Below is a small trained network, with its code and all its weights. Each question gives an input and a class and asks what happens when units are switched off, that is, made to give their printed mean instead of their output.

import numpy as np


def w(rows, s, z=0):
    codes = np.array(rows[::2]) - 128.0
    scale = np.full(codes.shape[1], s)
    scale[-1] = z or s
    return codes * scale


def norm(h):
    return h / np.sqrt((h * h).mean(-1, keepdims=True) + 1e-5)


def f(y):
    return np.maximum(y, 0)


def log_softmax(a):
    a = a - a.max(-1, keepdims=True)
    return a - np.log(np.exp(a).sum(-1, keepdims=True))


def net(x, mask):
    res = np.array(x, float).reshape(1, 7) / 4 @ E
    u = 0
    for l in range(3):
        y = f(norm(res) @ A[l][:, :-1].T + A[l][:, -1])
        res = res + np.where(mask[u : u + 7], y, B[l][:, -1]) @ B[l][:, :-1]
        u += 7
    return log_softmax(norm(res)[-1] @ U[:, :-1].T + U[:, -1])


A, B = {}, {}
E = w([
[179,2,104,175,98,168],'x0',
[126,126,132,128,129,129],'x1',
[128,130,132,126,129,127],'x2',
[124,125,126,127,129,131],'x3',
[80,70,43,41,82,97],'x4',
[128,128,126,127,127,131],'x5',
[95,125,195,155,32,137],'x6',
],0.00072)
A[0] = w([
[117,243,185,141,163,30,200],'0.n0',
[75,132,203,141,3,139,2],'0.n1',
[93,132,189,139,17,141,172],'0.n2',
[118,42,72,50,64,68,82],'0.n3',
[170,174,177,204,112,158,76],'0.n4',
[27,151,64,31,89,115,113],'0.n5',
[182,62,131,211,149,203,71],'0.n6',
],0.0022,0.0014)
B[0] = w([
[90,97,56,128,104,202,250],'0.n0',
[183,124,49,102,253,115,172],'0.n1',
[98,149,207,122,31,127,203],'0.n2',
[66,196,85,165,145,222,200],'0.n3',
[123,44,93,98,97,110,173],'0.n4',
[177,144,221,80,165,53,213],'0.n5',
[139,198,135,111,137,49,184],'0.n6',
],0.0026,0.0024)
A[1] = w([
[59,71,50,101,159,212,80],'1.n0',
[195,92,219,191,109,13,88],'1.n1',
[102,216,85,116,224,188,205],'1.n2',
[214,107,128,162,206,25,1],'1.n3',
[213,165,106,193,199,4,4],'1.n4',
[185,6,75,170,164,93,70],'1.n5',
[205,95,109,155,209,49,160],'1.n6',
],0.002,0.0021)
B[1] = w([
[184,225,127,170,138,125,174],'1.n0',
[183,53,141,140,117,81,154],'1.n1',
[165,76,124,145,115,105,253],'1.n2',
[141,251,191,152,220,95,146],'1.n3',
[172,247,190,176,222,100,150],'1.n4',
[136,210,134,130,173,134,147],'1.n5',
[86,158,169,98,93,124,178],'1.n6',
],0.0033,0.0029)
A[2] = w([
[176,117,59,169,183,165,14],'2.n0',
[141,162,66,112,170,134,143],'2.n1',
[148,101,173,92,160,93,69],'2.n2',
[119,59,131,77,223,64,3],'2.n3',
[40,96,129,158,64,254,39],'2.n4',
[163,125,57,161,187,167,11],'2.n5',
[68,174,87,107,173,122,126],'2.n6',
],0.003,0.0021)
B[2] = w([
[219,18,72,146,219,247,205],'2.n0',
[102,87,127,126,130,153,252],'2.n1',
[77,120,66,150,102,165,166],'2.n2',
[11,46,56,28,201,37,163],'2.n3',
[17,250,3,214,64,235,225],'2.n4',
[223,19,83,154,208,244,198],'2.n5',
[171,104,160,199,134,141,193],'2.n6',
],0.0034,0.0015)
U = w([
[251,5,4,250,251,251,250],'0',
[5,250,7,251,4,251,223],'1',
[251,251,251,251,251,5,103],'2',
[251,5,251,252,5,6,77],'3',
[6,5,5,5,251,6,59],'4',
[5,251,251,5,4,5,5],'5',
],0.0036,0.0024)

Each question gives the input, the list of numbers given to net, and the class t.
The units are the neurons (one row each of A and B). Each row of codes is followed by its name. A weight is (code - 128) times the scale printed after its matrix; where a second scale follows, it is the last column's (A, B and U).
mask holds one flag per neuron, layer by layer. A switched-off neuron (its flag False) gives its mean, the last column of its row in B, instead of its output. The means were averaged over made-up inputs and are rounded, as every weight is.
A unit's drop is (log p(t) with every unit on - log p(t) with that unit switched off) / (log p(t) with every unit on - log p(t) with every unit switched off).
The circuit of an input: a set's keep is (log p(t) with only the set's units on - log p(t) with every unit switched off) / (log p(t) with every unit on - log p(t) with every unit switched off). Starting from the 12 units with the biggest drops (on a tie, the unit counted first), units are removed one at a time, each time the one whose removal leaves the highest keep (on an exact tie, the one counted first), for as long as the keep stays at least 0.8.
units of the circuit, in order: the units of the circuit, biggest drop first
most important unit: the unit with the biggest drop
top k neurons: the k neurons with the biggest drops, biggest first
k most important neurons of layer l: the k neurons of layer l with the biggest drops, biggest first
input [-8,-8,2,4,8,3,5], class 5: top 2 neurons : (0.n5, 2.n4)
input [-5,-4,-7,8,6,-3,5], class 5: units of the circuit, in order : (0.n5)
input [7,8,-1,-5,0,-8,-6], class 2: top 2 neurons : (0.n0, 0.n6)
input [1,-8,7,2,-5,-8,-7], class 2: top 4 neurons : (0.n3, 1.n6, 0.n6, 1.n4)
input [-5,-5,5,7,3,4,4], class 5: top 3 neurons : (0.n5, 0.n2, 2.n4)
input [-8,4,2,-5,-3,4,0], class 0: top 4 neurons : (0.n0, 0.n2, 1.n6, 1.n2)
input [1,7,6,-3,2,-7,1], class 1: top 2 neurons : (0.n2, 0.n3)
input [-7,-8,-6,-3,-7,7,-1], class 0: top 2 neurons : (0.n2, 0.n0)
input [-3,-4,7,1,2,-7,8], class 5: 3 most important neurons of layer 0 : (0.n2, 0.n1, 0.n5)
input [1,7,-1,4,-5,-7,3], class 3: top 4 neurons : (0.n3, 0.n6, 1.n1, 2.n4)
input [-3,-5,2,-4,2,-3,5], class 5: top 3 neurons : (0.n2, 0.n5, 2.n4)
input [2,0,5,-6,-3,-8,0], class 2: top 2 neurons : (0.n6, 0.n0)
input [1,-1,-1,-8,-7,6,5], class 3: 2 most important neurons of layer 0 : (0.n3, 0.n6)
input [1,3,-6,-5,-8,3,7], class 3: top 2 neurons : (0.n3, 1.n1)
input [3,-1,-8,6,-1,2,6], class 3: most important unit : 0.n0
input [-3,7,-5,8,2,-5,1], class 5: 2 most important neurons of layer 0 : (0.n5, 0.n1)
input [6,7,2,-6,2,-5,6], class 1: top 2 neurons : (0.n5, 0.n3)
input [-4,3,3,-3,2,5,5], class 5: top 2 neurons : (0.n2, 0.n5)
input [8,8,1,-7,-3,6,0], class 2: 3 most important neurons of layer 0 : (0.n6, 0.n0, 0.n2)
input [5,7,1,0,5,6,1], class 1: most important unit : 0.n1
input [2,1,-2,1,-8,-4,2], class 3: top 2 neurons : (0.n3, 0.n6)
input [6,-1,-3,8,8,0,2], class 1: 2 most important neurons of layer 0 : (0.n3, 0.n1)
input [-4,6,4,4,2,3,6], class 5: 2 most important neurons of layer 0 : (0.n2, 0.n5)
input [-5,-8,-4,-5,2,4,7], class 5: 3 most important neurons of layer 0 : (0.n2, 0.n5, 0.n1)
input [1,6,-7,2,-2,-2,4], class 3: 2 most important neurons of layer 0 : (0.n0, 0.n2)
input [8,-4,-6,1,-3,6,-7], class 2: 2 most important neurons of layer 0 : (0.n6, 0.n0)
input [7,-8,-2,-4,-2,4,6], class 3: most important neuron of layer 0 : (0.n0)
input [2,1,6,-2,-8,5,-4], class 2: 2 most important neurons of layer 0 : (0.n6, 0.n3)
